Here is a tiny trained network, its code and every weight. The questions are about switching its units off for an input and a target symbol, where a switched-off unit gives its printed mean instead of its output.

import numpy as np


def w(rows, s, z=0):
    codes = np.array(rows[::2]) - 128.0
    scale = np.full(codes.shape[1], s)
    scale[-1] = z or s
    return codes * scale


def norm(h):
    return h / np.sqrt((h * h).mean(-1, keepdims=True) + 1e-5)


def f(y):
    return y / 2 * (1 + np.tanh(0.7978845608 * (y + 0.044715 * y**3)))


def softmax(a):
    e = np.exp(a - a.max(-1, keepdims=True))
    return e / e.sum(-1, keepdims=True)


def log_softmax(a):
    a = a - a.max(-1, keepdims=True)
    return a - np.log(np.exp(a).sum(-1, keepdims=True))


def net(x, mask):
    ids = ['ΠΩεζηλ'.index(c) for c in x.split()]
    T = len(ids)
    res = E[ids] + P[:T]
    u = 0
    for l in range(2):
        r = norm(res)
        for j in range(2):
            rows = slice(2 * j, 2 * j + 2)
            q, k, v = (r @ M[l][rows].T for M in (Q, K, V))
            z = softmax(np.where(np.tri(T) > 0, q @ k.T / 2**0.5, -1e9)) @ v
            o = O[l][rows]
            res = res + np.where(mask[u + j], z, o[:, -1]) @ o[:, :-1]
        u += 2
        y = f(norm(res) @ A[l][:, :-1].T + A[l][:, -1])
        res = res + np.where(mask[u : u + 8], y, B[l][:, -1]) @ B[l][:, :-1]
        u += 8
    return log_softmax(norm(res)[-1] @ U[:, :-1].T + U[:, -1])


Q, K, V, O, A, B = {}, {}, {}, {}, {}, {}
E = w([
[66,137,54,147,121,84,121,111],'Π',
[84,103,117,250,164,242,169,133],'Ω',
[50,140,61,154,128,159,145,102],'ε',
[132,134,211,191,22,124,139,185],'ζ',
[110,7,48,57,126,60,168,98],'η',
[217,95,190,117,233,108,121,73],'λ',
],0.0015)
P = w([
[117,154,71,154,205,97,143,210],'0',
[205,132,70,174,107,90,28,150],'1',
[155,177,103,100,104,160,193,145],'2',
[88,139,154,139,159,97,148,178],'3',
[179,98,113,162,103,105,33,120],'4',
[102,159,135,120,90,137,175,57],'5',
[78,133,175,100,141,140,109,153],'6',
[161,53,139,121,111,122,46,119],'7',
[67,77,188,156,130,89,152,1],'8',
[71,135,180,88,133,151,90,145],'9',
],0.003)
Q[0] = w([
[156,139,104,59,180,153,122,233],'0.h1',
[115,255,117,72,146,152,191,140],'0.h1',
[91,111,150,191,46,195,120,131],'0.h2',
[58,207,156,109,131,142,254,115],'0.h2',
],0.0061)
K[0] = w([
[108,113,96,145,174,94,46,227],'0.h1',
[177,189,55,165,177,125,144,176],'0.h1',
[32,140,141,125,79,184,115,128],'0.h2',
[153,182,54,227,76,112,106,254],'0.h2',
],0.006)
V[0] = w([
[186,205,160,136,177,62,109,148],'0.h1',
[137,147,57,121,245,175,156,77],'0.h1',
[220,191,200,152,246,151,121,65],'0.h2',
[63,254,143,143,117,187,93,118],'0.h2',
],0.0031)
O[0] = w([
[99,121,138,17,185,123,133,111,220],'0.h1',
[78,2,163,132,54,112,176,88,2],'0.h1',
[188,176,246,208,138,143,81,106,45],'0.h2',
[155,198,101,177,170,74,211,121,156],'0.h2',
],0.0035,0.00085)
A[0] = w([
[155,135,68,138,96,111,171,78,151],'0.n1',
[165,117,190,175,61,123,110,157,170],'0.n2',
[162,68,32,81,121,86,99,93,122],'0.n3',
[38,87,131,81,121,103,161,134,49],'0.n4',
[144,198,197,165,187,141,138,99,55],'0.n5',
[85,99,227,56,191,132,164,90,59],'0.n6',
[113,51,97,226,131,103,120,62,107],'0.n7',
[157,158,64,115,254,156,48,125,8],'0.n8',
],0.0038,0.0014)
B[0] = w([
[235,133,125,117,141,110,96,136,171],'0.n1',
[167,61,57,118,167,97,112,78,249],'0.n2',
[158,248,220,119,86,128,113,217,178],'0.n3',
[128,87,114,173,161,89,87,33,230],'0.n4',
[106,182,149,2,119,136,140,160,169],'0.n5',
[100,158,35,179,68,83,163,199,215],'0.n6',
[185,249,180,64,150,125,92,207,255],'0.n7',
[109,24,95,234,88,20,185,97,210],'0.n8',
],0.0029,0.00083)
Q[1] = w([
[79,71,190,101,205,149,70,236],'1.h1',
[94,209,255,172,165,98,80,96],'1.h1',
[192,194,178,69,70,24,7,70],'1.h2',
[174,177,64,82,122,109,138,9],'1.h2',
],0.0056)
K[1] = w([
[130,132,190,209,103,102,1,154],'1.h1',
[163,240,143,177,32,142,132,10],'1.h1',
[117,127,158,36,105,6,102,91],'1.h2',
[116,200,155,41,154,93,174,120],'1.h2',
],0.0053)
V[1] = w([
[107,53,231,141,178,218,246,234],'1.h1',
[38,195,109,220,147,242,190,16],'1.h1',
[254,138,108,141,138,92,162,121],'1.h2',
[91,203,212,76,108,22,95,73],'1.h2',
],0.0021)
O[1] = w([
[59,171,203,168,254,3,72,171,102],'1.h1',
[153,91,82,24,48,24,137,251,9],'1.h1',
[82,85,196,107,42,198,67,123,172],'1.h2',
[87,109,96,198,205,222,193,154,106],'1.h2',
],0.0027,0.0012)
A[1] = w([
[87,151,187,152,159,149,128,132,40],'1.n1',
[83,153,131,122,128,215,54,136,3],'1.n2',
[143,60,68,202,159,38,118,137,62],'1.n3',
[139,151,157,155,166,111,70,164,10],'1.n4',
[162,99,98,118,91,116,87,190,206],'1.n5',
[160,132,132,128,66,129,159,102,93],'1.n6',
[117,117,117,137,156,2,93,173,21],'1.n7',
[65,91,157,143,144,81,119,78,70],'1.n8',
],0.0057,0.0024)
B[1] = w([
[150,60,89,88,96,87,117,118,145],'1.n1',
[90,57,123,52,162,6,151,134,169],'1.n2',
[57,160,96,141,212,133,164,117,254],'1.n3',
[99,80,42,69,53,187,225,148,141],'1.n4',
[51,122,137,137,170,103,182,89,207],'1.n5',
[92,65,87,124,166,108,111,176,144],'1.n6',
[87,110,56,254,195,190,136,110,237],'1.n7',
[93,159,140,153,47,141,147,142,191],'1.n8',
],0.0042,0.0021)
U = w([
[82,153,196,174,3,120,154,99,7],'Π',
[180,80,176,153,150,174,44,51,117],'Ω',
[75,157,106,205,218,140,146,126,251],'ε',
[168,72,48,97,76,208,145,196,26],'ζ',
[94,54,131,55,142,12,160,146,132],'η',
[178,242,146,69,158,125,137,171,173],'λ',
],0.005,0.0014)

Each question gives the input, a string of symbols that net reads in full, and the target symbol t.
The units are the heads (2 rows each of Q, K, V and O) and the neurons (one row each of A and B). Each row of codes is followed by its name. A weight is (code - 128) times the scale printed after its matrix; where a second scale follows, it is the last column's (O, A, B and U).
mask holds one flag per unit, layer by layer, with each layer's heads first. A switched-off unit (its flag False) gives its mean, the last column of its rows in O or B, instead of its output. The means were averaged over made-up inputs and are rounded, as every weight is.
A unit's drop is (log p(t) with every unit on - log p(t) with that unit switched off) / (log p(t) with every unit on - log p(t) with every unit switched off).
The circuit of an input: a set's keep is (log p(t) with only the set's units on - log p(t) with every unit switched off) / (log p(t) with every unit on - log p(t) with every unit switched off). Starting from the 12 units with the biggest drops (on a tie, the unit counted first), units are removed one at a time, each time the one whose removal leaves the highest keep (on an exact tie, the one counted first), for as long as the keep stays at least 0.8.
units of the circuit, in order: the units of the circuit, biggest drop first
k most important neurons: the k neurons with the biggest drops, biggest first
top k neurons in layer l: the k neurons of layer l with the biggest drops, biggest first
which heads matter: for each layer, one digit per head in row order, 1 if its drop is at least 0.15 and else 0, layers parted by /
input ε ζ η η ε λ, target Ω: which heads matter : 10 / 10
input Ω ζ λ Ω η, target Ω: units of the circuit, in order : [0.h2]
input ζ Ω η η ζ ζ Ω ζ Π, target λ: 3 most important neurons : [0.n7 1.n7 0.n1]
input ζ λ ε ε ζ λ, target η: 4 most important neurons : [0.n6 1.n6 1.n7 1.n8]
input ζ Ω Π ε Ω ζ, target ζ: units of the circuit, in order : [1.n6 1.h1 1.n2 1.n3]
input ζ Ω ε ζ, target Π: 3 most important neurons : [0.n8 0.n7 1.n8]
input Ω ε Ω Ω Ω, target ζ: units of the circuit, in order : [1.n4 0.n7]
input ζ Ω η Ω, target Π: which heads matter : 01 / 01
input Ω Ω ζ ε ζ ζ ε λ ζ, target λ: which heads matter : 10 / 00
input Ω η ζ η, target Π: which heads matter : 01 / 10
input λ ζ ζ ζ Ω ζ ε ζ λ, target λ: which heads matter : 00 / 00
input Π ζ Π, target ζ: which heads matter : 10 / 00
input ε ε ζ λ Ω, target Ω: which heads matter : 01 / 00
input ζ λ ζ ε ζ Π ε Ω ζ, target ζ: which heads matter : 10 / 11
input ζ ζ ζ ζ ζ η ζ Π, target η: units of the circuit, in order : [1.n2 0.h2 0.n3 1.h1]
input ζ ζ Ω Ω Π η η Ω λ, target Ω: top 2 neurons in layer 0 : [0.n7 0.n8]
input η ε ζ, target Ω: which heads matter : 00 / 10
input ε Π η ζ η λ ζ ε, target Ω: which heads matter : 01 / 10
input λ ζ η η ε, target η: units of the circuit, in order : [1.n2 0.h2 0.n3]
input ζ ζ λ ε ζ Π η Ω, target η: which heads matter : 01 / 00
input Ω ζ λ ζ ζ ζ ζ ζ ζ λ, target Π: which heads matter : 01 / 00
input ζ ζ ζ ζ Ω ζ ε λ ζ ζ, target η: units of the circuit, in order : [1.n2]
input λ ζ ε Ω ε ε ε Ω, target λ: which heads matter : 01 / 00
input λ ζ ζ, target Π: top 2 neurons in layer 1 : [1.n8 1.n2]
input η ζ η, target Ω: which heads matter : 10 / 10
input ζ Ω λ η ε Π λ ζ Ω, target ζ: 3 most important neurons : [0.n7 1.n6 0.n1]
input λ Ω ζ λ, target Π: which heads matter : 11 / 10
input Ω ζ ε ζ Ω λ λ η ε λ, target η: top 2 neurons in layer 0 : [0.n5 0.n6]
input η ζ ζ, target Ω: top 2 neurons in layer 0 : [0.n3 0.n7]
input ε Ω Π, target η: 2 most important neurons : [0.n4 1.n6]
